Here is a tiny trained network, its code and every weight. The questions are about switching its units off for an input and a target symbol, where a switched-off unit gives its printed mean instead of its output.

import numpy as np


def w(rows, s, z=0):
    codes = np.array(rows[::2]) - 128.0
    scale = np.full(codes.shape[1], s)
    scale[-1] = z or s
    return codes * scale


def f(y):
    return y / 2 * (1 + np.tanh(0.7978845608 * (y + 0.044715 * y**3)))


def softmax(a):
    e = np.exp(a - a.max(-1, keepdims=True))
    return e / e.sum(-1, keepdims=True)


def log_softmax(a):
    a = a - a.max(-1, keepdims=True)
    return a - np.log(np.exp(a).sum(-1, keepdims=True))


def net(x, mask):
    ids = ['αβγδεζηθλξπστφψω'.index(c) for c in x.split()]
    T = len(ids)
    res = E[ids] + P[:T]
    u = 0
    for l in range(2):
        q, k, v = (res @ M[l].T for M in (Q, K, V))
        z = softmax(np.where(np.tri(T) > 0, q @ k.T / 2**0.5, -1e9)) @ v
        res = res + np.where(mask[u], z, O[l][:, -1]) @ O[l][:, :-1]
        u += 1
        y = f(res @ A[l][:, :-1].T + A[l][:, -1])
        res = res + np.where(mask[u : u + 16], y, B[l][:, -1]) @ B[l][:, :-1]
        u += 16
    return log_softmax(res[-1] @ U[:, :-1].T + U[:, -1])


Q, K, V, O, A, B = {}, {}, {}, {}, {}, {}
E = w([
[107,175,72,201,141,117,209,9,136],'α',
[143,160,143,138,35,56,43,75,17],'β',
[42,91,63,174,122,151,215,84,180],'γ',
[138,105,142,171,116,118,97,120,75],'δ',
[114,17,132,159,77,127,130,154,97],'ε',
[2,11,58,123,70,160,160,172,163],'ζ',
[87,101,109,125,15,72,94,109,65],'η',
[38,47,81,143,127,165,127,165,167],'θ',
[146,105,156,169,248,192,51,155,146],'λ',
[59,202,55,189,187,173,175,34,182],'ξ',
[93,128,96,164,70,73,176,63,104],'π',
[220,173,172,193,98,85,74,48,40],'σ',
[87,207,128,146,252,91,189,87,38],'τ',
[46,38,90,126,40,114,140,140,122],'φ',
[135,109,156,126,43,85,18,132,17],'ψ',
[128,202,112,168,86,65,112,27,58],'ω',
],0.0054)
P = w([
[91,97,102,177,110,146,105,102,112],'0',
[165,160,152,139,83,72,156,184,191],'1',
[138,124,75,116,137,111,72,102,153],'2',
[156,162,144,136,87,67,165,187,191],'3',
[70,87,164,165,143,102,98,105,134],'4',
[161,170,139,153,68,208,166,169,69],'5',
[141,65,107,94,148,99,124,86,128],'6',
[156,168,149,129,77,57,156,190,177],'7',
[184,104,46,105,153,120,106,113,131],'8',
[127,160,142,138,48,102,166,230,36],'9',
[142,73,100,119,149,110,135,105,130],'10',
[194,196,118,166,83,254,183,130,89],'11',
],0.0096)
Q[0] = w([
[105,119,121,144,91,254,139,82,14],'0.h0',
[127,132,149,107,162,214,111,61,164],'0.h0',
],0.019)
K[0] = w([
[218,121,45,6,130,141,137,102,144],'0.h0',
[173,156,63,154,154,120,94,200,151],'0.h0',
],0.021)
V[0] = w([
[127,85,81,246,75,109,45,78,184],'0.h0',
[100,148,123,84,9,12,255,54,155],'0.h0',
],0.0097)
O[0] = w([
[77,164,90,118,49,98,225,69,117,253],'0.h0',
[157,136,227,2,112,204,116,64,135,85],'0.h0',
],0.0057,0.0046)
A[0] = w([
[172,159,166,131,91,116,143,172,122,79],'0.n0',
[105,121,106,114,151,152,117,98,162,52],'0.n1',
[156,141,169,105,109,146,137,139,150,51],'0.n2',
[112,160,121,125,129,137,124,182,107,103],'0.n3',
[82,129,98,118,142,118,112,98,123,216],'0.n4',
[149,122,153,133,95,151,151,187,162,82],'0.n5',
[123,112,140,113,247,116,91,163,133,8],'0.n6',
[147,93,166,111,154,151,22,122,193,73],'0.n7',
[124,118,126,105,121,119,89,144,144,31],'0.n8',
[115,164,134,128,115,154,126,176,125,77],'0.n9',
[143,167,168,84,108,161,152,150,163,75],'0.n10',
[121,102,100,143,146,117,109,132,121,58],'0.n11',
[145,121,147,120,130,133,98,80,124,45],'0.n12',
[159,177,160,145,145,134,160,169,145,119],'0.n13',
[145,135,151,128,126,122,145,130,151,20],'0.n14',
[123,169,103,131,99,139,152,149,144,2],'0.n15',
],0.015,0.0025)
B[0] = w([
[105,143,104,146,150,138,138,134,176,226],'0.n0',
[141,110,112,164,130,140,157,122,164,111],'0.n1',
[121,147,132,66,109,160,153,112,129,101],'0.n2',
[159,101,138,170,99,125,144,126,173,174],'0.n3',
[135,127,148,134,93,136,99,56,177,252],'0.n4',
[131,181,124,149,113,120,109,97,136,144],'0.n5',
[195,91,182,136,191,107,126,221,137,154],'0.n6',
[51,178,84,115,39,133,149,4,146,133],'0.n7',
[121,122,106,121,99,137,158,121,97,84],'0.n8',
[142,120,117,167,93,96,195,127,142,145],'0.n9',
[116,157,175,58,105,149,170,105,98,131],'0.n10',
[118,126,155,61,141,144,147,105,104,143],'0.n11',
[147,100,113,178,163,88,139,171,102,112],'0.n12',
[103,132,131,149,73,117,91,141,134,207],'0.n13',
[108,159,118,100,136,133,144,172,104,93],'0.n14',
[153,120,144,166,154,130,118,187,129,198],'0.n15',
],0.017,0.0027)
Q[1] = w([
[159,86,111,182,129,253,106,107,10],'1.h0',
[151,111,136,164,73,186,209,138,98],'1.h0',
],0.024)
K[1] = w([
[231,207,5,87,107,183,107,183,153],'1.h0',
[235,41,47,57,167,100,131,42,118],'1.h0',
],0.021)
V[1] = w([
[218,241,141,156,158,64,104,74,52],'1.h0',
[126,158,104,161,250,187,210,85,212],'1.h0',
],0.017)
O[1] = w([
[16,120,166,74,176,80,106,167,223,252],'1.h0',
[144,183,181,78,40,1,45,131,115,161],'1.h0',
],0.0082,0.0035)
A[1] = w([
[141,150,100,117,156,174,163,171,111,59],'1.n0',
[120,86,142,111,127,119,81,105,166,243],'1.n1',
[192,68,197,112,209,131,87,255,80,105],'1.n2',
[172,134,172,162,204,79,142,215,163,238],'1.n3',
[122,93,110,136,179,113,146,227,133,14],'1.n4',
[124,170,128,58,108,167,159,128,72,135],'1.n5',
[104,95,110,112,156,180,131,99,126,142],'1.n6',
[145,118,127,154,130,81,92,174,110,1],'1.n7',
[186,144,116,105,121,126,120,137,63,35],'1.n8',
[114,144,143,71,125,108,127,179,144,71],'1.n9',
[75,125,69,114,125,135,116,14,108,76],'1.n10',
[83,122,154,98,131,154,109,92,148,117],'1.n11',
[141,102,103,155,136,153,104,87,84,207],'1.n12',
[140,97,86,200,141,105,85,181,113,164],'1.n13',
[110,93,140,106,167,138,124,146,170,86],'1.n14',
[112,125,151,32,163,176,168,153,112,60],'1.n15',
],0.014,0.0055)
B[1] = w([
[156,170,151,187,165,132,115,231,88,151],'1.n0',
[114,83,104,128,182,103,145,117,51,238],'1.n1',
[42,212,147,126,65,124,143,195,102,155],'1.n2',
[156,46,108,108,128,174,55,179,176,253],'1.n3',
[128,220,143,147,162,137,76,21,125,150],'1.n4',
[172,95,189,90,84,232,101,89,96,145],'1.n5',
[109,105,186,139,130,69,52,143,78,180],'1.n6',
[214,248,157,59,193,110,151,150,118,169],'1.n7',
[64,96,163,136,242,105,86,124,187,136],'1.n8',
[55,168,95,136,93,163,141,122,48,167],'1.n9',
[96,176,194,161,119,142,182,98,149,200],'1.n10',
[194,136,64,112,88,144,158,127,161,177],'1.n11',
[154,138,38,66,155,98,153,131,126,178],'1.n12',
[87,94,140,168,52,101,181,70,111,195],'1.n13',
[180,223,94,115,113,111,150,102,123,170],'1.n14',
[89,54,147,83,172,49,214,152,210,142],'1.n15',
],0.016,0.012)
U = w([
[40,162,119,145,154,55,159,45,90,255],'α',
[222,2,81,99,217,94,85,87,111,161],'β',
[47,95,82,90,109,83,37,223,96,199],'γ',
[137,174,34,201,109,168,193,206,118,44],'δ',
[74,166,84,90,106,138,190,176,186,17],'ε',
[205,190,126,113,143,204,134,159,85,71],'ζ',
[32,69,129,207,77,167,102,131,216,123],'η',
[145,228,151,81,138,103,107,144,102,3],'θ',
[118,137,158,83,99,185,150,135,162,110],'λ',
[94,124,200,154,159,146,151,195,136,101],'ξ',
[111,175,134,133,186,95,127,185,217,67],'π',
[140,205,71,111,106,183,81,102,191,96],'σ',
[200,166,149,136,38,82,100,148,172,127],'τ',
[112,139,219,103,129,139,47,94,154,96],'φ',
[119,176,152,213,148,124,61,144,112,66],'ψ',
[107,180,135,121,59,170,109,115,88,49],'ω',
],0.0037,0.0042)

Each question gives the input, a string of symbols that net reads in full, and the target symbol t.
The units are the heads (2 rows each of Q, K, V and O) and the neurons (one row each of A and B). Each row of codes is followed by its name. A weight is (code - 128) times the scale printed after its matrix; where a second scale follows, it is the last column's (O, A, B and U).
mask holds one flag per unit, layer by layer, with each layer's heads first. A switched-off unit (its flag False) gives its mean, the last column of its rows in O or B, instead of its output. The means were averaged over made-up inputs and are rounded, as every weight is.
A unit's drop is (log p(t) with every unit on - log p(t) with that unit switched off) / (log p(t) with every unit on - log p(t) with every unit switched off).
The circuit of an input: a set's keep is (log p(t) with only the set's units on - log p(t) with every unit switched off) / (log p(t) with every unit on - log p(t) with every unit switched off). Starting from the 12 units with the biggest drops (on a tie, the unit counted first), units are removed one at a time, each time the one whose removal leaves the highest keep (on an exact tie, the one counted first), for as long as the keep stays at least 0.8.
circuit, biggest first: the units of the circuit, biggest drop first
unit that matters most: the unit with the biggest drop
k most important neurons: the k neurons with the biggest drops, biggest first
k most important neurons of layer l: the k neurons of layer l with the biggest drops, biggest first
input τ τ σ λ τ τ, target σ: 2 most important neurons of layer 0 : 0.n13, 0.n0
input π λ τ π ζ, target α: unit that matters most : 1.n10
input ε γ π τ τ δ, target λ: 3 most important neurons : 1.n5, 0.n10, 1.n15
input β τ τ γ τ λ γ ω β τ τ σ, target π: 2 most important neurons : 1.n15, 0.n0
input ψ λ τ, target α: circuit, biggest first : 1.n3, 0.n4
input τ τ β β β τ σ τ τ σ λ, target α: circuit, biggest first : 0.n7, 0.h0, 1.n3
input σ τ ω σ γ λ δ φ τ, target β: 3 most important neurons : 0.n4, 0.n15, 1.n1
input α η λ τ τ τ π τ θ, target α: 2 most important neurons of layer 1 : 1.n10, 1.n3
input π ω σ τ τ τ δ ζ σ ε α γ, target σ: 3 most important neurons : 1.n4, 1.n14, 0.n15
input σ σ ψ λ ζ τ τ φ τ δ ε ζ, target γ: 3 most important neurons of layer 1 : 1.n3, 1.n9, 1.n10
input ω τ φ λ τ β λ η σ η ε σ, target σ: 3 most important neurons : 0.n0, 1.n4, 1.n14
input ε δ τ ε λ σ β, target α: 2 most important neurons : 1.n3, 0.n15
input τ τ τ, target γ: circuit, biggest first : 0.h0, 0.n6, 1.n2, 1.n3
input τ τ α, target α: 2 most important neurons : 1.n10, 1.n3
input λ λ ε ε λ τ τ σ, target τ: unit that matters most : 1.n7
input τ ε τ λ β α δ α λ τ, target η: 3 most important neurons : 0.n0, 0.n13, 0.n3
input η τ τ β σ η λ λ, target σ: 4 most important neurons of layer 1 : 1.n4, 1.n14, 1.n3, 1.n11
input τ π τ σ λ α β λ, target τ: 3 most important neurons of layer 1 : 1.n7, 1.n13, 1.n1
input τ η τ τ τ ξ τ τ ε π φ, target α: 3 most important neurons : 1.n3, 1.n10, 0.n6
input ζ σ α α, target β: circuit, biggest first : 1.h0, 1.n8
input τ τ τ σ τ σ, target γ: unit that matters most : 1.h0
input λ β α, target α: 3 most important neurons : 1.n3, 1.n10, 1.n1
input τ δ σ, target α: 3 most important neurons : 1.n3, 0.n6, 0.n15
input π β λ σ τ λ τ τ λ, target γ: circuit, biggest first : 0.n6, 1.n2, 1.n3
input π τ τ λ τ τ δ τ τ τ ω β, target γ: 3 most important neurons : 1.n3, 0.n0, 1.n9
input τ τ σ ε δ τ η, target α: 4 most important neurons : 1.n3, 1.n10, 0.n6, 0.n15
input ζ ψ τ τ τ, target γ: unit that matters most : 0.h0
input ε τ τ δ β η ζ τ ω τ δ λ, target ε: 2 most important neurons : 1.n15, 0.n10
input ε τ τ σ τ φ ζ σ τ τ ω φ, target γ: 2 most important neurons of layer 0 : 0.n13, 0.n0
